Below are the code and all the weights of a small trained network. Each question names an input and a target symbol and asks about switching units off, where a switched-off unit gives its printed mean instead of its output.

import numpy as np


def w(rows, s, z=0):
    codes = np.array(rows[::2]) - 128.0
    scale = np.full(codes.shape[1], s)
    scale[-1] = z or s
    return codes * scale


def f(y):
    return y / 2 * (1 + np.tanh(0.7978845608 * (y + 0.044715 * y**3)))


def softmax(a):
    e = np.exp(a - a.max(-1, keepdims=True))
    return e / e.sum(-1, keepdims=True)


def log_softmax(a):
    a = a - a.max(-1, keepdims=True)
    return a - np.log(np.exp(a).sum(-1, keepdims=True))


def net(x, mask):
    ids = ['δθλμπω'.index(c) for c in x.split()]
    T = len(ids)
    res = E[ids] + P[:T]
    u = 0
    for l in range(2):
        q, k, v = (res @ M[l].T for M in (Q, K, V))
        z = softmax(np.where(np.tri(T) > 0, q @ k.T / 4**0.5, -1e9)) @ v
        res = res + np.where(mask[u], z, O[l][:, -1]) @ O[l][:, :-1]
        u += 1
        y = f(res @ A[l][:, :-1].T + A[l][:, -1])
        res = res + np.where(mask[u : u + 12], y, B[l][:, -1]) @ B[l][:, :-1]
        u += 12
    return log_softmax(res[-1] @ U[:, :-1].T + U[:, -1])


Q, K, V, O, A, B = {}, {}, {}, {}, {}, {}
E = w([
[92,239,119,173,108,111,108,105,125],'δ',
[171,93,183,134,141,139,94,122,199],'θ',
[159,135,102,103,137,181,136,55,93],'λ',
[194,158,168,85,107,251,130,58,156],'μ',
[102,122,84,176,92,90,140,159,112],'π',
[182,120,176,114,134,167,143,142,123],'ω',
],0.021)
P = w([
[118,164,146,77,174,198,234,168,12],'0',
[165,59,152,183,184,111,125,176,177],'1',
[129,166,63,169,82,203,110,112,124],'2',
[57,103,203,84,108,187,161,94,89],'3',
[182,70,144,185,169,97,134,192,132],'4',
[150,164,88,124,45,142,84,104,128],'5',
[56,112,171,81,71,146,161,136,102],'6',
[204,38,151,172,143,85,127,140,105],'7',
[160,144,90,97,75,112,88,102,130],'8',
[47,92,159,103,104,152,177,90,110],'9',
[235,71,124,93,169,55,124,170,166],'10',
[152,133,88,131,101,111,109,98,147],'11',
[60,79,143,60,63,113,169,54,155],'12',
],0.011)
Q[0] = w([
[112,149,94,111,154,105,6,175,74],'L0H1',
[126,211,89,82,189,212,168,240,54],'L0H1',
[87,136,124,230,98,126,166,81,103],'L0H1',
[80,162,132,3,145,97,131,139,71],'L0H1',
],0.0056)
K[0] = w([
[122,115,118,70,71,123,106,184,225],'L0H1',
[74,238,112,179,254,155,220,177,225],'L0H1',
[62,118,79,102,221,48,133,126,145],'L0H1',
[163,186,90,147,38,162,247,69,159],'L0H1',
],0.0054)
V[0] = w([
[152,144,181,133,193,97,103,190,80],'L0H1',
[254,174,206,162,99,104,64,134,147],'L0H1',
[215,188,161,90,124,86,136,161,131],'L0H1',
[102,113,157,24,103,20,162,75,115],'L0H1',
],0.0073)
O[0] = w([
[115,135,69,106,166,80,172,137,194,101],'L0H1',
[102,104,112,184,150,161,133,155,136,240],'L0H1',
[131,198,164,118,181,151,152,107,140,161],'L0H1',
[125,144,202,8,140,144,91,168,130,2],'L0H1',
],0.012,0.0042)
A[0] = w([
[158,155,210,115,196,128,157,186,93,79],'L0N1',
[112,183,116,148,148,98,125,110,43,251],'L0N2',
[162,71,119,33,190,108,209,200,62,159],'L0N3',
[64,146,37,115,164,193,36,94,171,130],'L0N4',
[63,69,125,192,108,142,191,154,175,252],'L0N5',
[208,69,148,150,91,150,184,243,195,103],'L0N6',
[231,77,145,173,175,126,158,158,240,130],'L0N7',
[152,199,128,77,202,119,211,200,106,159],'L0N8',
[122,126,82,182,65,131,13,71,129,29],'L0N9',
[118,102,38,149,103,2,127,147,105,62],'L0N10',
[130,151,161,189,54,200,121,96,88,200],'L0N11',
[140,31,122,223,118,62,78,126,159,59],'L0N12',
],0.0071,0.0041)
B[0] = w([
[187,90,205,179,206,129,151,56,43,129],'L0N1',
[138,101,106,137,2,149,156,71,164,180],'L0N2',
[58,49,130,191,92,162,117,78,99,135],'L0N3',
[121,225,119,185,97,201,100,193,96,153],'L0N4',
[112,119,170,62,87,137,80,104,104,210],'L0N5',
[97,42,147,99,108,162,138,113,176,175],'L0N6',
[136,109,160,124,108,98,208,196,148,211],'L0N7',
[105,110,118,183,122,126,201,15,99,134],'L0N8',
[130,120,127,158,181,115,121,206,98,165],'L0N9',
[101,218,159,183,149,178,168,168,63,153],'L0N10',
[129,142,134,60,185,137,159,103,186,244],'L0N11',
[162,139,132,89,192,89,118,96,133,180],'L0N12',
],0.0082,0.011)
Q[1] = w([
[41,134,165,201,121,134,118,36,165],'L1H1',
[2,156,164,50,109,97,60,127,77],'L1H1',
[145,143,69,170,211,106,114,201,104],'L1H1',
[197,189,150,166,168,93,111,121,134],'L1H1',
],0.0075)
K[1] = w([
[113,161,117,192,134,88,155,84,91],'L1H1',
[6,139,139,152,184,144,149,78,136],'L1H1',
[95,104,122,99,130,117,57,167,155],'L1H1',
[153,191,110,122,138,69,66,149,117],'L1H1',
],0.011)
V[1] = w([
[66,158,79,137,140,105,158,182,136],'L1H1',
[49,121,112,119,26,105,96,111,138],'L1H1',
[195,99,130,84,154,156,127,1,193],'L1H1',
[161,131,75,178,165,63,166,110,153],'L1H1',
],0.008)
O[1] = w([
[153,105,255,113,89,90,70,123,55,75],'L1H1',
[217,85,85,108,61,176,123,231,174,79],'L1H1',
[117,155,179,193,97,46,123,123,159,254],'L1H1',
[159,106,98,204,151,139,46,86,119,148],'L1H1',
],0.0099,0.016)
A[1] = w([
[184,93,104,104,76,107,209,102,76,177],'L1N1',
[169,72,144,132,213,143,170,104,192,121],'L1N2',
[89,142,138,25,163,118,187,114,90,135],'L1N3',
[87,98,210,59,140,30,232,120,141,107],'L1N4',
[137,149,148,183,148,133,88,96,128,73],'L1N5',
[113,150,108,141,156,140,57,117,71,161],'L1N6',
[166,106,140,63,224,80,112,155,154,1],'L1N7',
[156,59,174,129,128,51,103,174,61,99],'L1N8',
[178,173,172,134,114,117,33,137,180,131],'L1N9',
[128,107,85,167,211,33,118,97,92,151],'L1N10',
[103,212,162,115,135,172,40,201,127,11],'L1N11',
[142,2,168,124,168,41,157,157,127,143],'L1N12',
],0.0085,0.0058)
B[1] = w([
[115,171,122,107,175,140,73,185,175,147],'L1N1',
[32,81,65,148,58,101,84,116,122,215],'L1N2',
[86,154,161,137,136,153,62,134,146,131],'L1N3',
[189,165,136,123,85,167,162,143,150,248],'L1N4',
[173,194,98,133,136,158,98,167,199,173],'L1N5',
[137,52,103,128,67,101,190,36,145,139],'L1N6',
[159,112,92,146,58,253,61,221,199,137],'L1N7',
[194,158,90,133,185,120,206,195,185,135],'L1N8',
[124,133,184,168,173,70,147,123,97,155],'L1N9',
[101,129,132,104,218,221,72,143,145,201],'L1N10',
[53,139,48,95,173,131,157,196,169,136],'L1N11',
[134,164,184,62,117,142,95,136,54,192],'L1N12',
],0.0077,0.018)
U = w([
[216,149,156,204,88,108,36,86,96,129],'δ',
[103,162,88,90,96,146,52,165,163,12],'θ',
[47,96,49,124,210,51,40,153,190,235],'λ',
[102,89,75,119,125,61,189,132,207,46],'μ',
[142,222,156,81,216,99,142,174,136,140],'π',
[2,173,145,38,49,90,56,42,27,253],'ω',
],0.0054,0.0027)

Each question gives the input, a string of symbols that net reads in full, and the target symbol t.
The units are the heads (4 rows each of Q, K, V and O) and the neurons (one row each of A and B). Each row of codes is followed by its name. A weight is (code - 128) times the scale printed after its matrix; where a second scale follows, it is the last column's (O, A, B and U).
mask holds one flag per unit, layer by layer, with each layer's heads first. A switched-off unit (its flag False) gives its mean, the last column of its rows in O or B, instead of its output. The means were averaged over made-up inputs and are rounded, as every weight is.
A unit's drop is (log p(t) with every unit on - log p(t) with that unit switched off) / (log p(t) with every unit on - log p(t) with every unit switched off).
The circuit of an input: a set's keep is (log p(t) with only the set's units on - log p(t) with every unit switched off) / (log p(t) with every unit on - log p(t) with every unit switched off). Starting from the 12 units with the biggest drops (on a tie, the unit counted first), units are removed one at a time, each time the one whose removal leaves the highest keep (on an exact tie, the one counted first), for as long as the keep stays at least 0.8.
circuit, biggest first: the units of the circuit, biggest drop first
unit that matters most: the unit with the biggest drop
k most important neurons: the k neurons with the biggest drops, biggest first
k most important neurons of layer l: the k neurons of layer l with the biggest drops, biggest first
input π θ θ θ θ λ θ π, target π: circuit, biggest first => [L1N2; L0N10]
input ω θ δ π, target λ: 3 most important neurons of layer 1 => [L1N10; L1N12; L1N4]
input λ λ μ δ δ λ θ, target μ: circuit, biggest first => [L1H1; L1N10; L0N7]
input θ μ δ, target θ: circuit, biggest first => [L1H1]
input λ μ μ π, target μ: circuit, biggest first => [L1H1; L0H1; L0N3; L0N2]
input λ μ θ λ λ μ δ π θ θ, target μ: circuit, biggest first => [L1H1; L0H1; L0N3; L1N10]
input δ μ θ θ, target δ: circuit, biggest first => [L1H1; L0N8; L0H1]
input μ λ π, target ω: circuit, biggest first => [L1H1; L0N5]
input π δ θ ω θ μ θ δ, target δ: circuit, biggest first => [L1H1; L0N2; L1N2; L1N10]
input δ θ θ, target λ: circuit, biggest first => [L1N4; L0H1]
input μ δ μ π θ μ ω θ ω θ, target π: 4 most important neurons => [L1N4; L0N11; L0N5; L1N10]
input λ θ μ θ δ π λ λ π π, target μ: 3 most important neurons => [L0N3; L0N2; L1N12]
input μ θ π δ δ θ δ, target π: 3 most important neurons => [L0N8; L0N5; L1N2]
input μ λ λ π π, target π: 2 most important neurons => [L1N2; L0N12]
input π π δ λ, target θ: most important neuron of layer 0 => [L0N3]
input ω θ ω λ μ δ, target θ: 2 most important neurons => [L0N9; L0N4]
input π θ θ ω μ π λ δ θ δ δ λ ω, target θ: 3 most important neurons of layer 0 => [L0N3; L0N8; L0N11]
input δ π δ π θ π λ π μ ω δ λ π, target δ: 2 most important neurons of layer 0 => [L0N8; L0N5]
input δ θ δ δ, target δ: 2 most important neurons => [L0N8; L0N2]
input λ π π ω λ μ λ ω, target ω: 2 most important neurons => [L1N12; L1N2]
input π ω θ λ θ ω θ θ π δ π δ π, target θ: 2 most important neurons => [L0N3; L0N11]
input θ δ μ ω λ μ ω μ μ θ λ, target λ: 3 most important neurons of layer 1 => [L1N10; L1N12; L1N4]
input μ ω θ μ δ ω π θ λ π δ π ω, target π: 2 most important neurons of layer 1 => [L1N4; L1N10]
input λ θ θ, target λ: 2 most important neurons of layer 0 => [L0N12; L0N2]
input δ λ θ λ λ θ θ λ, target λ: unit that matters most => L1N4
input ω π θ θ θ π θ θ μ θ λ δ μ, target λ: 3 most important neurons => [L0N8; L0N1; L1N4]
input ω ω θ δ μ θ ω δ π ω, target λ: 3 most important neurons => [L0N1; L0N8; L1N10]
input λ θ ω θ μ μ θ θ π π π λ λ, target μ: most important neuron => [L0N3]
input δ ω θ δ δ ω ω, target δ: 2 most important neurons => [L0N8; L0N5]
input λ λ π, target ω: 4 most important neurons of layer 0 => [L0N10; L0N9; L0N5; L0N6]
